Below is a small trained network, with its code and all its weights. Each question gives an input and a target symbol and asks what happens when units are switched off, that is, made to give their printed mean instead of their output.

import numpy as np


def w(rows, s, z=0):
    codes = np.array(rows[::2]) - 128.0
    scale = np.full(codes.shape[1], s)
    scale[-1] = z or s
    return codes * scale


def f(y):
    return np.maximum(y, 0)


def softmax(a):
    e = np.exp(a - a.max(-1, keepdims=True))
    return e / e.sum(-1, keepdims=True)


def log_softmax(a):
    a = a - a.max(-1, keepdims=True)
    return a - np.log(np.exp(a).sum(-1, keepdims=True))


def net(x, mask):
    ids = ['βγδηθλμξπτω'.index(c) for c in x.split()]
    T = len(ids)
    res = E[ids] + P[:T]
    u = 0
    for l in range(3):
        q, k, v = (res @ M[l].T for M in (Q, K, V))
        z = softmax(np.where(np.tri(T) > 0, q @ k.T / 2**0.5, -1e9)) @ v
        res = res + np.where(mask[u], z, O[l][:, -1]) @ O[l][:, :-1]
        u += 1
        y = f(res @ A[l][:, :-1].T + A[l][:, -1])
        res = res + np.where(mask[u : u + 12], y, B[l][:, -1]) @ B[l][:, :-1]
        u += 12
    return log_softmax(res[-1] @ U[:, :-1].T + U[:, -1])


Q, K, V, O, A, B = {}, {}, {}, {}, {}, {}
E = w([
[104,151,82,88,49,143,122,186,138,209,94],'β',
[74,121,127,82,115,77,78,213,178,142,103],'γ',
[115,105,231,141,239,109,136,134,220,67,134],'δ',
[141,118,127,65,191,120,102,56,228,181,96],'η',
[150,75,241,176,148,211,201,161,174,162,218],'θ',
[139,91,105,123,112,124,159,247,151,134,157],'λ',
[157,93,113,120,53,99,130,187,164,128,69],'μ',
[160,98,214,158,137,191,189,92,202,143,121],'ξ',
[70,59,189,154,171,185,82,73,191,171,117],'π',
[156,91,111,174,190,163,118,90,139,181,183],'τ',
[155,65,70,149,32,174,140,194,108,176,144],'ω',
],0.013)
P = w([
[190,72,161,100,156,120,58,238,106,186,46],'0',
[78,127,53,172,95,132,92,186,128,78,97],'1',
[124,39,115,54,138,165,122,181,161,144,118],'2',
[145,43,184,103,88,36,155,121,79,240,168],'3',
[79,139,57,142,93,144,113,112,154,56,170],'4',
[139,60,112,41,170,168,143,129,172,111,154],'5',
[146,48,198,102,103,26,197,63,96,248,205],'6',
[80,149,69,135,99,142,148,46,201,53,225],'7',
[153,66,134,38,207,192,160,84,191,121,185],'8',
],0.012)
Q[0] = w([
[61,231,58,55,211,73,44,135,146,44,42],'0.h1',
[147,171,254,177,137,76,130,116,30,121,93],'0.h1',
],0.059)
K[0] = w([
[87,129,1,178,41,141,85,194,69,129,138],'0.h1',
[146,90,205,162,31,132,136,165,106,209,117],'0.h1',
],0.071)
V[0] = w([
[114,28,181,119,11,129,113,117,114,48,255],'0.h1',
[173,192,70,206,206,5,115,22,107,236,83],'0.h1',
],0.002)
O[0] = w([
[139,133,170,109,149,124,214,138,114,210,53,155],'0.h1',
[44,149,11,106,207,155,165,160,137,72,114,5],'0.h1',
],0.0011,0.0019)
A[0] = w([
[121,136,120,123,134,120,134,112,76,104,113,31],'0.n1',
[130,143,148,117,156,117,135,106,59,83,99,7],'0.n2',
[137,172,145,117,124,134,123,129,94,132,110,3],'0.n3',
[138,210,196,136,147,137,130,101,8,70,105,46],'0.n4',
[158,189,123,89,127,130,124,95,45,115,100,42],'0.n5',
[103,175,156,133,137,141,139,136,55,102,126,2],'0.n6',
[131,208,114,105,140,129,113,97,69,70,98,58],'0.n7',
[116,132,134,116,128,123,143,115,85,103,118,57],'0.n8',
[148,139,124,129,122,108,112,93,70,105,117,26],'0.n9',
[165,201,159,133,154,103,129,95,5,100,126,15],'0.n10',
[161,175,144,92,114,133,122,82,28,77,92,49],'0.n11',
[134,156,117,115,140,112,129,133,61,104,137,40],'0.n12',
],0.03,0.0062)
B[0] = w([
[160,131,160,181,150,136,121,151,133,120,93,128],'0.n1',
[47,109,133,104,153,160,110,134,128,91,101,128],'0.n2',
[112,106,102,121,127,97,109,124,133,133,180,248],'0.n3',
[182,146,155,251,104,78,79,183,111,140,132,128],'0.n4',
[134,216,97,115,139,180,122,60,187,47,157,128],'0.n5',
[132,147,118,81,131,125,85,96,183,91,94,128],'0.n6',
[126,104,177,122,182,110,84,140,121,125,97,128],'0.n7',
[166,123,91,177,163,140,143,140,124,101,120,128],'0.n8',
[148,82,89,95,129,124,130,151,125,81,147,128],'0.n9',
[137,166,237,68,102,154,135,143,178,104,100,128],'0.n10',
[168,119,181,112,165,58,128,88,196,123,122,128],'0.n11',
[129,126,120,138,109,107,112,116,157,156,133,128],'0.n12',
],0.02,1.8e-05)
Q[1] = w([
[132,75,108,50,183,254,127,180,197,132,103],'1.h1',
[105,168,49,141,104,177,105,151,143,69,145],'1.h1',
],0.07)
K[1] = w([
[132,130,165,133,198,161,151,2,161,117,201],'1.h1',
[50,153,79,125,61,81,186,85,164,61,186],'1.h1',
],0.065)
V[1] = w([
[2,89,193,147,190,94,19,59,172,137,64],'1.h1',
[104,122,255,186,139,144,185,217,131,53,165],'1.h1',
],0.015)
O[1] = w([
[139,144,101,32,152,185,129,105,29,68,129,254],'1.h1',
[155,183,176,109,57,154,51,100,196,93,255,223],'1.h1',
],0.0068,0.0073)
A[1] = w([
[117,133,141,114,165,101,115,111,141,107,124,44],'1.n1',
[129,132,140,133,134,104,152,146,147,178,125,23],'1.n2',
[135,214,127,198,137,101,177,137,109,2,117,65],'1.n3',
[71,210,119,179,85,140,151,97,100,141,86,31],'1.n4',
[147,141,153,163,122,144,112,104,169,92,42,62],'1.n5',
[87,172,134,213,99,198,131,72,105,72,104,88],'1.n6',
[102,219,125,204,120,129,142,141,134,95,131,1],'1.n7',
[173,156,136,158,76,126,169,88,131,78,82,75],'1.n8',
[108,212,103,233,206,140,107,115,91,125,150,26],'1.n9',
[89,215,71,119,114,72,113,102,145,101,79,59],'1.n10',
[153,144,88,181,71,66,127,74,124,42,77,34],'1.n11',
[129,127,181,105,133,112,154,152,80,138,126,95],'1.n12',
],0.019,0.0079)
B[1] = w([
[121,111,115,142,83,134,112,162,107,141,114,165],'1.n1',
[119,80,190,186,101,103,124,149,68,96,119,219],'1.n2',
[99,108,170,188,91,83,108,198,105,173,163,145],'1.n3',
[189,208,124,141,120,105,133,69,215,141,134,142],'1.n4',
[125,77,86,106,85,115,127,95,134,86,143,144],'1.n5',
[138,72,143,148,165,97,148,84,166,160,69,188],'1.n6',
[104,120,85,76,140,141,159,104,81,131,144,178],'1.n7',
[120,78,110,138,86,86,70,115,59,117,132,141],'1.n8',
[135,184,130,35,108,71,26,67,96,151,124,136],'1.n9',
[138,131,183,87,122,166,106,56,136,109,205,172],'1.n10',
[78,161,129,124,100,184,54,164,44,249,70,151],'1.n11',
[135,134,63,74,145,103,104,122,126,123,106,253],'1.n12',
],0.016,0.0063)
Q[2] = w([
[95,205,143,224,80,112,116,50,121,173,80],'2.h1',
[91,15,232,152,86,3,149,215,235,182,160],'2.h1',
],0.056)
K[2] = w([
[107,131,106,64,79,133,154,199,91,74,149],'2.h1',
[187,183,87,86,210,107,87,157,94,102,2],'2.h1',
],0.069)
V[2] = w([
[61,123,167,73,56,109,152,134,138,56,90],'2.h1',
[211,129,106,200,254,150,84,123,75,192,173],'2.h1',
],0.0076)
O[2] = w([
[171,105,114,130,162,111,5,127,153,102,80,254],'2.h1',
[59,137,187,124,97,113,219,126,98,192,181,22],'2.h1',
],0.0026,0.0035)
A[2] = w([
[125,148,145,198,98,119,111,152,149,104,158,64],'2.n1',
[120,182,105,102,132,155,133,103,87,82,131,25],'2.n2',
[106,157,132,165,169,176,162,112,107,117,156,120],'2.n3',
[105,145,117,215,147,108,161,135,99,95,74,47],'2.n4',
[103,108,89,147,179,112,168,117,88,109,76,19],'2.n5',
[199,159,59,247,217,208,103,157,103,148,155,95],'2.n6',
[109,200,121,210,193,133,135,131,151,91,112,98],'2.n7',
[96,164,22,205,146,108,114,139,133,53,168,115],'2.n8',
[145,188,140,159,103,131,96,135,174,125,170,1],'2.n9',
[124,150,118,151,166,141,182,196,188,158,97,121],'2.n10',
[140,202,145,128,107,158,100,108,81,70,179,28],'2.n11',
[117,158,18,210,156,144,164,125,103,145,127,88],'2.n12',
],0.015,0.016)
B[2] = w([
[139,206,122,120,224,167,107,121,168,137,56,255],'2.n1',
[140,113,203,230,152,169,126,93,108,94,138,239],'2.n2',
[164,137,117,123,133,115,76,150,93,114,104,142],'2.n3',
[116,108,7,124,114,184,90,114,120,141,228,152],'2.n4',
[96,155,174,130,59,175,117,145,176,165,94,248],'2.n5',
[84,173,131,127,79,114,186,174,100,148,144,136],'2.n6',
[87,137,70,102,65,122,69,176,105,108,148,129],'2.n7',
[109,123,146,110,100,138,181,149,80,185,115,154],'2.n8',
[188,126,89,169,40,99,176,69,36,120,103,199],'2.n9',
[68,170,175,131,98,131,182,119,94,145,149,141],'2.n10',
[14,129,74,132,126,68,133,159,200,130,91,225],'2.n11',
[161,68,111,143,201,150,110,125,200,82,135,164],'2.n12',
],0.014,0.0097)
U = w([
[129,163,146,170,86,131,105,163,125,154,159,59],'β',
[149,171,66,46,203,95,151,115,119,136,113,150],'γ',
[94,183,114,138,137,103,147,142,167,91,146,110],'δ',
[132,152,122,113,134,145,168,132,174,139,95,41],'η',
[159,196,103,159,111,121,174,124,142,124,126,121],'θ',
[163,189,171,176,152,101,123,172,167,146,140,119],'λ',
[170,62,146,213,128,56,171,162,145,114,106,124],'μ',
[204,186,172,97,95,148,120,165,209,122,240,201],'ξ',
[138,158,136,151,155,150,155,120,96,81,139,121],'π',
[110,159,111,137,174,96,255,167,98,167,117,254],'τ',
[144,154,71,160,175,133,157,137,142,145,134,77],'ω',
],0.0053,0.0069)

Each question gives the input, a string of symbols that net reads in full, and the target symbol t.
The units are the heads (2 rows each of Q, K, V and O) and the neurons (one row each of A and B). Each row of codes is followed by its name. A weight is (code - 128) times the scale printed after its matrix; where a second scale follows, it is the last column's (O, A, B and U).
mask holds one flag per unit, layer by layer, with each layer's heads first. A switched-off unit (its flag False) gives its mean, the last column of its rows in O or B, instead of its output. The means were averaged over made-up inputs and are rounded, as every weight is.
A unit's drop is (log p(t) with every unit on - log p(t) with that unit switched off) / (log p(t) with every unit on - log p(t) with every unit switched off).
The circuit of an input: a set's keep is (log p(t) with only the set's units on - log p(t) with every unit switched off) / (log p(t) with every unit on - log p(t) with every unit switched off). Starting from the 12 units with the biggest drops (on a tie, the unit counted first), units are removed one at a time, each time the one whose removal leaves the highest keep (on an exact tie, the one counted first), for as long as the keep stays at least 0.8.
units of the circuit, in order: the units of the circuit, biggest drop first
most important unit: the unit with the biggest drop
top k neurons: the k neurons with the biggest drops, biggest first
top k neurons in layer l: the k neurons of layer l with the biggest drops, biggest first
drop when u is switched off: that unit's drop, to one decimal
input μ μ λ δ μ μ, target δ: units of the circuit, in order	[2.n11 1.h1]
input δ θ γ ξ μ ξ ξ μ, target β: units of the circuit, in order	[1.n11 1.n8]
input π μ θ θ ξ, target μ: units of the circuit, in order	[1.n6 2.n1]
input ω β π λ λ θ δ, target ω: units of the circuit, in order	[2.n4 1.n2 1.h1 2.n1]
input μ λ μ π, target μ: top 2 neurons	[1.n2 2.n1]
input π θ γ δ γ λ, target δ: units of the circuit, in order	[2.n11 1.h1]
input η π ω π ξ γ, target ξ: most important unit	1.h1
input π η τ θ γ γ θ, target π: units of the circuit, in order	[2.n2 1.h1]
input β λ ω β λ μ λ γ, target δ: top 3 neurons	[1.n10 2.n11 1.n6]
input τ γ β δ λ β π, target τ: units of the circuit, in order	[2.h1 1.h1]
input λ θ τ δ ω, target ω: units of the circuit, in order	[1.h1 2.n4 1.n2 2.n1]
input λ θ τ τ π η θ, target λ: units of the circuit, in order	[1.h1 2.n1 1.n2]
input λ τ ω λ β π θ η, target π: top 2 neurons	[1.n10 2.n2]
input δ γ β, target δ: top neuron	[2.n11]
input η μ θ, target θ: top 2 neurons	[2.n9 2.n1]
input τ γ β β γ δ η ω, target ω: units of the circuit, in order	[1.h1 1.n2 2.n4 2.n1]
input γ π β δ, target γ: units of the circuit, in order	[1.n12 1.h1]
input η β λ μ, target η: units of the circuit, in order	[2.n5 1.h1 1.n12]
input μ λ μ ω, target μ: units of the circuit, in order	[1.h1 1.n2]
input π ξ γ ξ λ δ μ η ω, target η: units of the circuit, in order	[1.h1 2.n5]
input λ ξ δ ξ π τ π, target λ: units of the circuit, in order	[1.h1 2.n1 1.n2 1.n12]
input ξ γ λ θ β, target θ: most important unit	1.n4
input θ μ δ γ, target θ: top 2 neurons in layer 2	[2.n9 2.n1]
input ω ξ γ π, target ω: top 2 neurons	[2.n4 1.n2]
input η γ γ τ γ τ θ π, target η: top 2 neurons in layer 1	[1.n6 1.n10]
input δ μ β λ γ θ τ θ, target ξ: drop when 2.n11 is switched off	0.2
input τ θ θ γ μ λ γ, target τ: drop when 2.n12 is switched off	0.1
input π γ β λ π ξ β ξ, target μ: drop when 1.n6 is switched off	0.9
input β δ λ δ λ ξ ω δ λ, target δ: drop when 2.n11 is switched off	1.7
